In the rows, 128 means zero.
Each row of numbers belongs to one of the objects below and depends on some of the facts about them. Some rows are named. Which object is each other row?

Some rows with their names:
debre: [116 133 122 129 128 124 134 127 130 136 121 124 130 122 141 114 136 133
 118 121 143 137 137 130 127 131]
giski: [103 162 126 135 142 120 135 143 123 140 112 132 127 117 157 119 117 133
 113 134 144 118 125 127  97 135]
vese: [117 137 123 128 124 126 133 125 131 146 131 115 125 144 149 123 147 131
 128 126 137 162 114 134 141 132]
skela: [113 145 120 132 131 128 127 134 123 139 116 127 130 123 149 110 124 130
 114 124 140 127 132 127 115 131]
noli: [111 130 119 136 127 125 128 126 133 109 124 114 133 123 136 123 129 133
 124 123 124 138 124 132 140 123]
skazil: [126 131 126 134  99 115 137 124 125 134 111 120 132 150 136 123 157 127
 100 121 122 127 143 138 137 124]
lofako: [107 167 123 136 132 135 117 136 131 123 125 131 132  93 174  90 121 121
 126 111 138 129 110 123 111 134]
padrun: [127 147 141 123 106 114 111 125 124  84 125 132 130 137 130 138 124 111
 136 123 110 130 117 121 135 133]
loloras: [142 128 133 123 119 135 127 124 123 117 128 131 127 137 120 150 125 127
 132 130 126 132 117 127 127 131]
pimol: [151 123 126 128 123 124 131 127 124 103 118 133 126 138 110 145 110 126
 126 133 118 113 138 123 123 119]
bedradrur: [123 139 131 129 117 131 111 127 125  92 123 133 130 117 116 140 113 118
 134 126 112 107 124 119 122 134]
zakle: [124 147 137 135  78 120 108 128 116  87 121 137 135 124 118 129 127 109
 132 118 103 101 129 119 128 140]
vavul: [129 110 128 119 113 126 116 123 137 129 142 134 120 142  79  61 114 118
 152 119 124 140 144 115 133 133]
vudru: [116 174 149 128 123 116 115 143 123 130 116 147 128 128 152 138 144 109
 140 128 106 110 109 127 118 136]
fleram: [120 104 120 128 176 148 148 118 133 166 171 121 112 126 122 170 170 128
 151 128 127  51  87 119 113 109]
vusosak: [155 133 137 130 137 110 134 132 133 104 117 140 126 141 121 135 114 120
 122 127 109 116 139 123 132 111]
moti: [119 138 139 125 182 142 112 140 137 120 130 136 131  80 168 109 113 118
 143 128 125 107 123 119 116 123]

Some facts about the objects:
vavul (restis c) (bokin 104) (grogre triskal)
fleram (restis c) (bokin 967) (grogre roli)
plalok (restis a) (bokin 761) (grogre mesem)
drupi (restis a) (bokin 104) (grogre keril)
rugum (restis b) (bokin 221) (grogre vavul)
vepufli (restis b) (bokin 104) (grogre tevum)
skamol (restis a) (bokin 104)
pobul (restis b) (bokin 104)
gilastir (restis b) (bokin 91) (grogre toplapel)
beto (restis c) (bokin 601) (grogre vafo)
trimiflil (restis c) (bokin 221) (grogre nustel)
debre (restis a) (bokin 221)
gribruk (restis d) (bokin 761) (grogre gaflor)
keduk (restis a) (bokin 221) (grogre skazil)
vabras (restis a) (bokin 104) (grogre gerus)
selon (restis a) (bokin 104) (grogre pubri)
pletre (restis a) (bokin 967) (grogre zeni)
pubri (restis b) (bokin 104)
sivek (restis c) (bokin 91) (grogre naskor)
fludunil (restis b) (bokin 91) (grogre trida)
kufakek (restis d) (bokin 761) (grogre vutre)
stuvun (restis a) (bokin 761) (grogre voga)
grunan (restis c) (bokin 761)
potrar (restis b) (bokin 761) (grogre skomu)
plutron (restis c) (bokin 967) (grogre beto)
sudon (restis c) (bokin 601) (grogre drupi)
pomuva (restis a) (bokin 91) (grogre bedradrur)
trara (restis a) (bokin 601) (grogre terik)
malo (restis a) (bokin 967) (grogre zeflan)
brafle (restis d) (bokin 601) (grogre vusosak)
triskal (restis a) (bokin 221) (grogre nuva)
klobo (restis b) (bokin 104)
pimol (restis b) (bokin 601)
skupana (restis d) (bokin 761) (grogre gripir)
zeflan (restis a) (bokin 761) (grogre pofus)
noli (restis a) (bokin 104) (grogre flalok)
lobolus (restis c) (bokin 967)
lodir (restis d) (bokin 601)
druklom (restis b) (bokin 221) (grogre klobo)
pomagen (restis c) (bokin 221) (grogre zudur)
dripe (restis a) (bokin 221) (grogre nakluflu)
tevum (restis b) (bokin 761) (grogre gepasir)
skomu (restis a) (bokin 761)
pluzim (restis c) (bokin 967) (grogre paplo)
pera (restis b) (bokin 967) (grogre klatres)
radris (restis d) (bokin 221) (grogre pletre)
tibrek (restis a) (bokin 761)
ludro (restis d) (bokin 761) (grogre skarik)
trakek (restis a) (bokin 104) (grogre vabras)
dobrotak (restis a) (bokin 601) (grogre pluzim)
gerus (restis c) (bokin 761) (grogre rotol)
talo (restis b) (bokin 104)
lume (restis a) (bokin 221) (grogre noli)
dresik (restis a) (bokin 104) (grogre giski)
skarik (restis a) (bokin 104) (grogre sudon)
nakluflu (restis a) (bokin 104) (grogre medrik)
skela (restis a) (bokin 221) (grogre pomuva)
keril (restis a) (bokin 91) (grogre fludunil)
kolomos (restis a) (bokin 104) (grogre gribruk)
trefla (restis a) (bokin 104) (grogre kapu)
bupogron (restis a) (bokin 601)
padrun (restis b) (bokin 104)
fesi (restis b) (bokin 967) (grogre fonan)
sibras (restis c) (bokin 104) (grogre sivek)
dribrotok (restis c) (bokin 601) (grogre kobun)
tatu (restis a) (bokin 601)
trezek (restis c) (bokin 104)
nubrem (restis a) (bokin 91) (grogre pera)
kemas (restis a) (bokin 761) (grogre radris)
lomul (restis a) (bokin 967) (grogre dribrur)
moti (restis d) (bokin 104) (grogre drigrus)
dekle (restis c) (bokin 221) (grogre vepufli)
paplo (restis b) (bokin 91) (grogre lomul)
faske (restis a) (bokin 761) (grogre skela)
tesken (restis b) (bokin 761) (grogre keduk)
kapu (restis b) (bokin 967) (grogre tesken)
voga (restis a) (bokin 104) (grogre lume)
gegrel (restis d) (bokin 104)
vibror (restis c) (bokin 221)
lestel (restis a) (bokin 104)
plogror (restis d) (bokin 104) (grogre plutron)
roli (restis b) (bokin 761) (grogre drirel)
medrik (restis c) (bokin 761) (grogre trakek)
gozam (restis d) (bokin 967) (grogre tatu)
vutre (restis c) (bokin 967) (grogre pomagen)
skazil (restis a) (bokin 761) (grogre selon)
veras (restis b) (bokin 221) (grogre sibras)
flovim (restis a) (bokin 104) (grogre trobrus)
drirel (restis a) (bokin 104) (grogre dripe)
rabro (restis a) (bokin 761) (grogre vudru)
koto (restis a) (bokin 761) (grogre dobrotak)
kobil (restis b) (bokin 761)
vusosak (restis c) (bokin 601)
vimer (restis c) (bokin 221) (grogre dresik)
klatres (restis a) (bokin 761) (grogre skupana)
toplapel (restis a) (bokin 221) (grogre lestel)
fatri (restis d) (bokin 91)
rikles (restis d) (bokin 761) (grogre faske)
vafo (restis a) (bokin 601) (grogre kekugrel)
trida (restis a) (bokin 104) (grogre potrar)
naskor (restis b) (bokin 761) (grogre legrun)
loloras (restis b) (bokin 221)
rotol (restis d) (bokin 761) (grogre bisok)
flalok (restis c) (bokin 601) (grogre fesi)
gripir (restis b) (bokin 221) (grogre gilastir)
repok (restis b) (bokin 761) (grogre lofako)
gepasir (restis b) (bokin 967) (grogre trimiflil)
trobrus (restis a) (bokin 91) (grogre vimer)
lofako (restis a) (bokin 104) (grogre rabro)
nuva (restis b) (bokin 601) (grogre vustur)
kobun (restis c) (bokin 221) (grogre rikles)
trenas (restis a) (bokin 91)
grigrir (restis d) (bokin 104) (grogre vese)
miskam (restis c) (bokin 601)
bedradrur (restis b) (bokin 104) (grogre zakle)
mesem (restis a) (bokin 601) (grogre malo)
stetreme (restis a) (bokin 601) (grogre veras)
biplivam (restis b) (bokin 104) (grogre stetreme)
plilak (restis a) (bokin 104)
studar (restis a) (bokin 967) (grogre brenitrel)
zudur (restis a) (bokin 967) (grogre plilak)
gedrak (restis b) (bokin 104) (grogre koto)
vustur (restis a) (bokin 104) (grogre gozam)
vese (restis a) (bokin 967) (grogre pobul)
terik (restis a) (bokin 761) (grogre trefla)
legrun (restis c) (bokin 967) (grogre kufakek)
gerul (restis a) (bokin 967)
grugotrar (restis b) (bokin 761)
zakle (restis b) (bokin 104)
vabrom (restis b) (bokin 91)
pofus (restis b) (bokin 221) (grogre stuvun)
dudi (restis b) (bokin 967)
buker (restis a) (bokin 221) (grogre grigrir)
fonan (restis c) (bokin 104) (grogre studar)
zeni (restis b) (bokin 967) (grogre moti)
gaflor (restis c) (bokin 761) (grogre trara)
drigrus (restis d) (bokin 104) (grogre griska)
plodrak (restis d) (bokin 967)
pluklu (restis d) (bokin 104) (grogre dribrotok)
brenitrel (restis d) (bokin 221) (grogre rugum)
giski (restis a) (bokin 91) (grogre repok)
bisok (restis b) (bokin 967) (grogre ludro)
kekugrel (restis a) (bokin 104) (grogre padrun)
griska (restis a) (bokin 967) (grogre druklom)
dribrur (restis d) (bokin 601) (grogre grugotrar)
vudru (restis c) (bokin 967)
nustel (restis a) (bokin 761)

Rows to name:
No name comes twice in this set of rows, the named rows included.
[131 111 132 125 145 129 145 116 116 131 143 123 113 140 121 181 166 125
 128 118 116  57 108 119 109 103] | roli
[160 109 123 120  96 125 130 121 122 122 140 133 117 165  65  74 105 121
 128 117 134 140 165 110 120 131] | nuva
[142 109 130 122 124 141 127 121 125 124 137 129 126 133 102 144 118 134
 140 132 132 134 121 127 127 134] | veras
[105 133 117 129 144 151 136 134 128 157 130 132 128  94 150 115 110 144
 123 131 158 121 121 131  90 136] | kemas
[133 111 131 128 121 128 118 120 140 115 139 130 126 127 100 115 123 120
 144 127 117 125 128 122 140 125] | fonan
[134 142 133 126 140 151 126 135 132 131 137 149 128 100 148 127 119 125
 139 127 129 102 111 124 111 135] | vimer
[124 142 124 130 109 112 124 136 128 135 109 130 136 133 134 109  97 140
 118 143 148 200 149 140 135 148] | keril
[115 165 142 132  98 120 108 135 119  88 117 140 134 112 131 131 111 108
 129 121 101 102 118 121 113 140] | klobo
[ 86 171 127 130 139 117 125 143 124 137 120 129 125 118 183 127 125 125
 121 132 140 131 117 131 107 138] | griska
[128 131 138 123 187 144 121 141 127 142 133 140 133  98 151 130 118 127
 139 138 130 106 131 125 107 130] | radris
[129 107 126 123 146 131 119 124 144 111 142 132 124 116 118 128 118 128
 158 128 126 138 117 126 139 116] | sibras
[164 127 119 128 150 144 140 131 135 130 137 142 128 110 126 118 117 131
 135 127 131 111 125 118 124 117] | dribrotok

Now the same objects, written a new way:
Some objects and their rows:
gaflor: [ 95  73 135 125 116 160 149 105 127  65 137  92 138 140 161 147 161 144
 146 104 128 112 150 137  85 107 110 159 102 122  93 123 102 121 116 132
 171 174 108 146 178]
trara: [124 101  88 131 106 179 206 140  93  39 146 112 129 134 154 153 107 117
 144  91 135 157 149 125 119  83 121 153  99  70 152 117 134 130 135  87
 155 145 104 161 167]
buker: [140 136 120 129 136 151 128 120 126 117 117 138  90 125 142 131 118 136
 163 160 126 144 143 120 143 111 131 132 143 143 128 140 151 102 128 123
 112 131 150 135 129]
rotol: [185 116  86 127 135 113  93  49 136 189 122  68 116 106 118  75 121  91
 174 137 171 166 171 160 102 172  62 123 161 134  94 144 168 161 157 154
  95 108 182 159 153]
gerus: [141 106 131 121 146 120  88  66 166 182  81 109 112 134 170 114 118 129
 186 122 158 147 211 140  76 183  82 109 133 154  78 152 133 178 133 160
 120 108 174 166 148]
triskal: [113 139 133 106 146 155 103 137 132 125 137 166  78  96 146 143 131 132
 174 174 135 149 123 123 166 120 131 107 167 170 136 126 185  93 127 116
  80 159 136 129 134]
gripir: [131 105 156 125 145 111 166 124 136 147 150 133 145 136 128 146 159 114
 117 144 138 156 101 115 126 111 118 143 119 152  84 123 170 141 115 142
 122 113  95 141 113]
griska: [145 127 111 130 128 165 126 122 122 107 120 122 125 114 145 132 116 121
 129 108 136 111 141 103 141 120 152 127 131 117 155 138 123 122 124 114
 116 126 154 148 129]
pletre: [146 125 114 135 130 171 123 123 122 108 121 117 127 114 149 135 119 119
 133 110 140 116 141 102 139 120 156 127 130 118 149 135 127 125 124 113
 114 127 155 151 130]
mesem: [130 155 129 126 128 148 145 149 133 117 135 136  99 108 148 135 110 107
 154 126 134 149 141 117 140 123 152 106 130 129 148 126 154 130 134 103
  96 130 137 145 132]
lomul: [146 127 112 133 129 168 120 123 121 109 122 120 126 112 148 134 114 122
 132 109 138 117 142 104 140 122 151 123 132 122 156 141 124 125 123 113
 117 130 155 150 130]
fonan: [ 59 133 171  87 141 123  66 181 161 131 136 165 105  98 148 162 152 132
 158 144 134 134 105 145 129 169 137  83 149 166 124  84 120 140 119 143
  93 175  93 106 156]
drupi: [170 148  76 134 141 135 107  98 131 152  72 135  98 136 143 134  80 116
 168 134 162 172 179 125 130 165 108  98 144 113 140 130 146 194 147 138
 110  87 167 156 140]
lodir: [124 144 123 120  93  90 149 160 117 139 162 104 136 111  81  59 110 111
 120 112 105 134 118 178 115 129 109 148 121  89 148 131 102  87 151 108
 127 129 127  98 127]
voga: [104 156 123 110 143 152  85 156 127 118 130 170  87  99 134 166 123 125
 152 154 138 143 105 127 172 140 147  82 166 152 162 102 162 131 137 116
  83 165 115 117 142]
trezek: [ 86 135 147 119 110  94 116 164 136 122 101 150 137 152 119 118 110 165
 121 114  96 104 143 162 101 148 120 132 108 102 137 128  52 124 128 138
 170 133 117  89 130]
trobrus: [154 126  85 138 138 163 104 113 114 103  95 131 114 135 134 149 119 146
 131 156 135 115 131 104 149 124 138 127 145 126 148 117 119 124 125 143
 134 130 151 133 143]

Which object is each row?
No name comes twice in this set of rows, the named rows included.
[106 146 136 116 147 162  82 106 126 124 145 152  82  91 149 149 143 134
 156 152 133 117 121 121 174 123 142  93 176 189 144 133 188  89 133 103
  84 185 137 127 129] | stuvun
[101 111 170 100 153 110 135 139 136 160 169 165 132 108 128 152 167 115
 127 152 141 160  84 120 152 126 116 116 145 182  99 110 196 129 117 129
  94 139  79 127 110] | pofus
[139  97 102 132 109 146 138  91 109  98 173  60 131 110 110 101 164 103
 136 130 139 129 109 154 112 109 103 164 136 118 108 119 136 100 138 133
 131 164 127 138 172] | gribruk
[160  94 108 128 159 103 118  94 124 175 106 139 160 145 122 146 133 123
 101 136 169 155 126 114 130 157  83 119 135 146 110 109 148 196 122 165
 131  86 115 143 119] | fludunil
[ 97 132 139  92 145 163  69 147 128 126 150 168 101  68 149 148 127 121
 149 125 146 128 117 113 179 139 147  84 174 170 176 115 172 100 125 100
  65 174 129 130 130] | studar
[106 124 140  87 135 130  90 153 138 145 187 124  92  62 105 103 166  99
 170 178 140 157  78 161 150 140 112 116 181 170 115  98 176  78 135 140
  58 184 116 112 160] | brenitrel
[ 98 159 126 104 144 150  77 159 130 121 135 178  86  92 135 166 123 124
 153 155 140 145 102 127 179 141 145  73 175 160 167  98 167 126 136 113
  78 169 113 112 141] | noli
[142 136 115 135 135 161 142 123 124 106 118 128  96 127 144 135 126 134
 161 158 127 138 138 111 139 104 140 139 138 138 120 138 149 104 126 125
 117 130 148 143 136] | skela
[167 148  79 135 140 137 115 104 129 142  80 133  97 138 139 137  83 118
 162 136 158 164 170 123 130 156 113 102 142 112 141 127 141 188 145 137
 112  93 163 153 140] | nakluflu
[171 182 159 181 112 121 126 111 159 151 160  30 125 122  96  77 193  93
 100 170 102  75  66 113 107 112 220 157 116 148  68 144 102  89 118 169
 111 122 182 117 119] | kufakek
[120 163 101 133 110 112 119 147 101 116  98 172 117 154  99 119  76 167
 115 124  94 111 143 145 152 121 124 128 131  92 186 147  92 100 143  99
 157 126 133  91 107] | lestel
[ 89 112 178  90 160 106 119 146 140 164 175 179 125  97 126 155 169 113
 132 159 140 166  81 126 163 127 114 105 157 198 103 103 210 125 119 126
  79 152  71 123 111] | rugum
[132 118 112 116  98 105 115 140 111 138 153 101 158 104  83  61 117 122
 106 100 112 108 113 164 125 132 104 155 132  91 163 135  90  80 139 117
 128 137 139 101 128] | plodrak
[126 172 105 140 111 111 124 150 107 120  99 163 120 154 101 115  83 168
 109 129  92 100 134 141 153 119 137 127 126  95 181 147  87  99 140 103
 160 125 138  87 103] | plilak

Now the same objects, written a new way:
Some rows with their names:
drupi: [161 145  98  86 127  81  85 113 159 116 132 198  74 126 139  79 169 115
 142 136 165 102 151  97  68 101 140 127 134  72 110 100 115 151]
vudru: [ 37 121 189 152 121  97 145 122 132 161 144  97 102 110 118 146  47 140
  94 158 153 179 164 153 186 140  90 124 121 120  90 162 116 122]
zakle: [ 82 141 176 107 144 137 109  84 137 125 140 163 137 111 119 159 106 131
  98 146 168 177 167 135 197 173 114 105  92 123 127 229 150 133]
skamol: [ 88 112 127 126 126 133 124  78 138 123 125 165 106 127 141 119 117 124
  88 156 187 191 122 159 169 129 102 118  92 109 104 194 136 159]
vusosak: [ 44 120 177 162 118 118 142 116 143 156 151  75  99 104 132 134  51 139
 103 156 147 161 181 149 182 153  89 110 112 121  81 167 130 146]
trimiflil: [125 101 152 145 112 122 133 176 134 158 116  92 125 128 126 132  86 133
 143 130 109 114 149 111 136 105 127 119 128 122 119 112 108 105]
grunan: [ 88  96 155 150 110 140 116 119 151 151 127 123  96  97 133 149  64 133
 113 132 169 165 176 138 173 139  88  91  98 114 101 199 118 138]
selon: [163 101  79 119 143 137 126 108 114 148 114 154 104 128 152 111 165 159
 118 124 120 178 102 159 121 113 146 116 113 133 124 144 133 110]
buker: [129 112 115 121 122 126 138 151 122 124 108 118 143 156 130 100 146 127
 130 145 126 122 100 128 118 102 135 141 110 111 120  82 131 131]
padrun: [ 80 143 173 106 143 135 106  86 139 129 136 164 139 109 121 159 105 129
  99 145 169 178 166 132 197 176 112 106  92 121 126 227 150 135]
gerul: [ 37 130 153 131 130 103 151  96 120 122 136 119 120 139 125 113 103 136
  80 174 168 187 113 168 170 131  99 144 103 110  88 132 139 149]
keduk: [153  70  69 113 151 133 138 151  80 176 101  93 127 136 157  94 186 215
 110 128  70 191 105 166 122 106 171 106  90 143 123  77 151  63]
rugum: [ 96 139 145 172 134 152 115 158 141 132  88 135 168 161  88 206 123 108
 178 175 102  58  89  99 115 171 177 145 100 165 173 106 148 133]
pofus: [112 141 149 154 138 149 118 162 131 126  93 127 173 156  95 187 125 114
 172 161  98  72  99 103 123 162 171 141 105 157 166 108 146 124]
repok: [179 139 136 102 141 160 115 139 115 119 124 138 158 118 119 147 153 135
 157  93 106 114 141 109 128 151 144 119 123 130 151 151 140 111]
vabras: [157 149 100  76 125  69  77 117 165 116 134 205  70 120 142  72 170 117
 142 140 172  96 162  91  58 101 141 125 132  62 105  93 114 156]
roli: [166 149 137  92 141 138  97 137 133 116 127 154 140 113 116 140 156 131
 162 108 121  99 159  92 109 155 144 116 123 114 142 137 139 121]

Rows to name:
No name comes twice in this set of rows, the named rows included.
[158 122  90 155 124 145 124 110 139 124 102 170 109 152 129 140 145 102
 148 147 138 118  72 141  95 115 148 142 130 136 140 136 123 151] | vustur
[210 140 193 133  96 159 196 174 102  93 162  53 170 136 124 104  69  51
 143  37 107 114 122 117 150  92  56 171 205 116 109 156  79 128] | sivek
[158 147 125 125 126 140 179 135 103  98 141  81 149 152 127  79 136  94
 135 110 111 122  91 140 122 110 106 169 155 110 104  98 132 148] | stetreme
[188  70  91 139 130 148 118 157 111 192 113 104  92  91 156 142 132 195
 144  90  73 165 153 146 115 114 150  81 126 149 130 135 117  64] | gaflor
[ 83 133 172 108 140 150 108 100 136 117 130 146 146 106 121 158 114 138
 109 135 166 161 172 128 184 179 108 102  79 117 123 204 152 138] | kobil
[159 121  98 124 127 136 127 108 130 123 119 166 113 138 139 113 150 118
 130 129 143 146 101 141 115 109 131 131 128 119 126 145 122 140] | kekugrel
[111 141 114 155 131 115 148 130 117 126 114 123 127 159 111 133 138 121
 142 161 111 117  63 147  96 120 145 171 138 140 126  75 128 134] | malo
[144 139 155  99 144 134 125 167 110 127 118 110 178 139 110 138 144 136
 148 122  93 104 136 100 136 141 150 132 118 126 146 110 143  95] | gripir
[147 119 110  95 184 113 133 147  57 198 128  89 141 105 136 142 191 250
 117 113  26 202 139 161 132 160 194 108 121 172 144  98 162  15] | kapu
[ 55  93 178 149 110 119 133 146 144 157 124  97 122 116 129 137  53 136
 102 158 154 158 169 131 189 126  98 106  96 114  96 161 120 124] | vibror

